Below are the code and all the weights of a small trained network. Each question names an input and a class and asks about switching units off, where a switched-off unit gives its printed mean instead of its output.

import numpy as np


def w(rows, s, z=0):
    codes = np.array(rows[::2]) - 128.0
    scale = np.full(codes.shape[1], s)
    scale[-1] = z or s
    return codes * scale


def f(y):
    return np.maximum(y, 0)


def log_softmax(a):
    a = a - a.max(-1, keepdims=True)
    return a - np.log(np.exp(a).sum(-1, keepdims=True))


def net(x, mask):
    res = np.array(x, float).reshape(1, 4) / 4 @ E
    y = f(res @ A[0][:, :-1].T + A[0][:, -1])
    res = res + np.where(mask, y, B[0][:, -1]) @ B[0][:, :-1]
    return log_softmax(res[-1] @ U[:, :-1].T + U[:, -1])


A, B = {}, {}
E = w([
[73,254,131,179,63,69,163,205,52],'x0',
[77,247,124,141,215,141,129,23,191],'x1',
[207,165,92,168,68,238,237,162,226],'x2',
[52,99,115,126,253,164,193,215,121],'x3',
],0.0053)
A[0] = w([
[105,207,134,138,182,132,140,59,148,50],'n0',
[108,119,120,125,150,96,96,112,99,46],'n1',
[137,99,131,134,100,122,128,174,104,56],'n2',
[167,137,129,128,26,106,78,52,130,5],'n3',
[137,90,115,137,107,126,121,162,105,36],'n4',
[156,13,138,108,181,161,117,51,177,88],'n5',
[93,246,135,136,84,95,153,202,75,102],'n6',
[173,177,109,135,78,195,219,168,211,26],'n7',
[116,120,123,139,179,122,148,165,121,29],'n8',
[107,118,133,117,154,88,97,117,92,48],'n9',
[118,191,121,125,169,131,128,92,145,51],'n10',
[132,163,137,136,166,143,120,104,139,41],'n11',
[104,182,144,125,112,107,145,155,89,85],'n12',
[81,119,119,125,234,154,163,222,129,21],'n13',
[142,74,140,124,99,124,129,169,103,105],'n14',
[149,62,128,134,87,130,123,192,104,14],'n15',
[76,116,126,115,170,52,62,105,56,88],'n16',
[120,161,123,147,157,139,112,110,137,73],'n17',
[108,101,138,123,178,138,151,163,133,25],'n18',
[136,161,131,126,85,121,101,76,142,28],'n19',
],0.013,0.0015)
B[0] = w([
[74,92,102,40,120,79,168,187,149,205],'n0',
[140,116,164,148,144,161,142,158,122,177],'n1',
[98,110,115,78,130,118,159,148,165,159],'n2',
[157,142,160,123,74,100,165,13,75,209],'n3',
[92,108,111,89,141,90,128,152,125,155],'n4',
[157,169,4,210,143,150,67,129,183,232],'n5',
[172,139,8,178,136,151,75,98,197,231],'n6',
[120,116,239,172,193,185,100,201,79,225],'n7',
[150,140,143,132,95,118,142,83,106,165],'n8',
[130,130,178,133,149,176,121,154,126,187],'n9',
[92,94,115,69,127,93,153,159,149,179],'n10',
[94,125,109,94,116,97,127,171,124,158],'n11',
[140,135,75,161,145,131,90,116,149,180],'n12',
[168,143,165,120,49,95,148,4,76,221],'n13',
[81,128,115,71,128,104,158,158,162,170],'n14',
[66,119,112,53,143,85,157,166,150,178],'n15',
[133,127,216,175,172,189,125,200,99,252],'n16',
[108,109,119,86,118,121,145,145,143,158],'n17',
[150,137,140,125,90,103,129,69,110,169],'n18',
[137,128,145,117,91,105,153,74,98,172],'n19',
],0.018,0.011)
U = w([
[178,179,8,204,145,157,52,111,198,254],'0',
[136,135,230,176,183,210,113,184,69,184],'1',
[59,107,93,21,123,56,173,167,162,28],'2',
[191,173,162,134,48,91,160,1,49,34],'3',
],0.008,0.0007)

Each question gives the input, the list of numbers given to net, and the class t.
The units are the neurons (one row each of A and B). Each row of codes is followed by its name. A weight is (code - 128) times the scale printed after its matrix; where a second scale follows, it is the last column's (A, B and U).
mask holds one flag per neuron, in row order. A switched-off neuron (its flag False) gives its mean, the last column of its row in B, instead of its output. The means were averaged over made-up inputs and are rounded, as every weight is.
A unit's drop is (log p(t) with every unit on - log p(t) with that unit switched off) / (log p(t) with every unit on - log p(t) with every unit switched off).
The circuit of an input: a set's keep is (log p(t) with only the set's units on - log p(t) with every unit switched off) / (log p(t) with every unit on - log p(t) with every unit switched off). Starting from the 12 units with the biggest drops (on a tie, the unit counted first), units are removed one at a time, each time the one whose removal leaves the highest keep (on an exact tie, the one counted first), for as long as the keep stays at least 0.8.
circuit, biggest first: the units of the circuit, biggest drop first
most important unit: the unit with the biggest drop
k most important neurons: the k neurons with the biggest drops, biggest first
drop of u: that unit's drop, to one decimal
input [3,7,4,-5], class 2: circuit, biggest first => (n0)
input [-5,-5,1,4], class 0: 4 most important neurons => (n5; n0; n10; n3)
input [-6,-6,3,4], class 0: 2 most important neurons => (n5; n0)
input [-1,7,-6,-5], class 2: 2 most important neurons => (n0; n7)
input [-6,-2,7,-6], class 1: 4 most important neurons => (n7; n6; n13; n12)
input [0,-4,-3,-3], class 2: 4 most important neurons => (n7; n13; n15; n14)
input [-2,4,2,5], class 3: 2 most important neurons => (n13; n15)
input [0,8,7,5], class 2: 3 most important neurons => (n0; n16; n10)
input [-6,-6,6,-8], class 3: 3 most important neurons => (n3; n16; n6)
input [-5,-6,-7,8], class 3: 4 most important neurons => (n13; n7; n18; n8)
input [-6,0,2,-7], class 3: 2 most important neurons => (n3; n6)
input [8,6,-7,0], class 0: 3 most important neurons => (n6; n7; n12)
input [6,6,8,-7], class 1: 3 most important neurons => (n7; n5; n13)
input [-4,-1,6,7], class 3: most important unit => n13
input [-2,2,2,3], class 3: drop of n16 => 1.3
input [-4,0,0,-6], class 3: drop of n6 => 0.7
input [1,1,-3,5], class 3: drop of n7 => 0.3
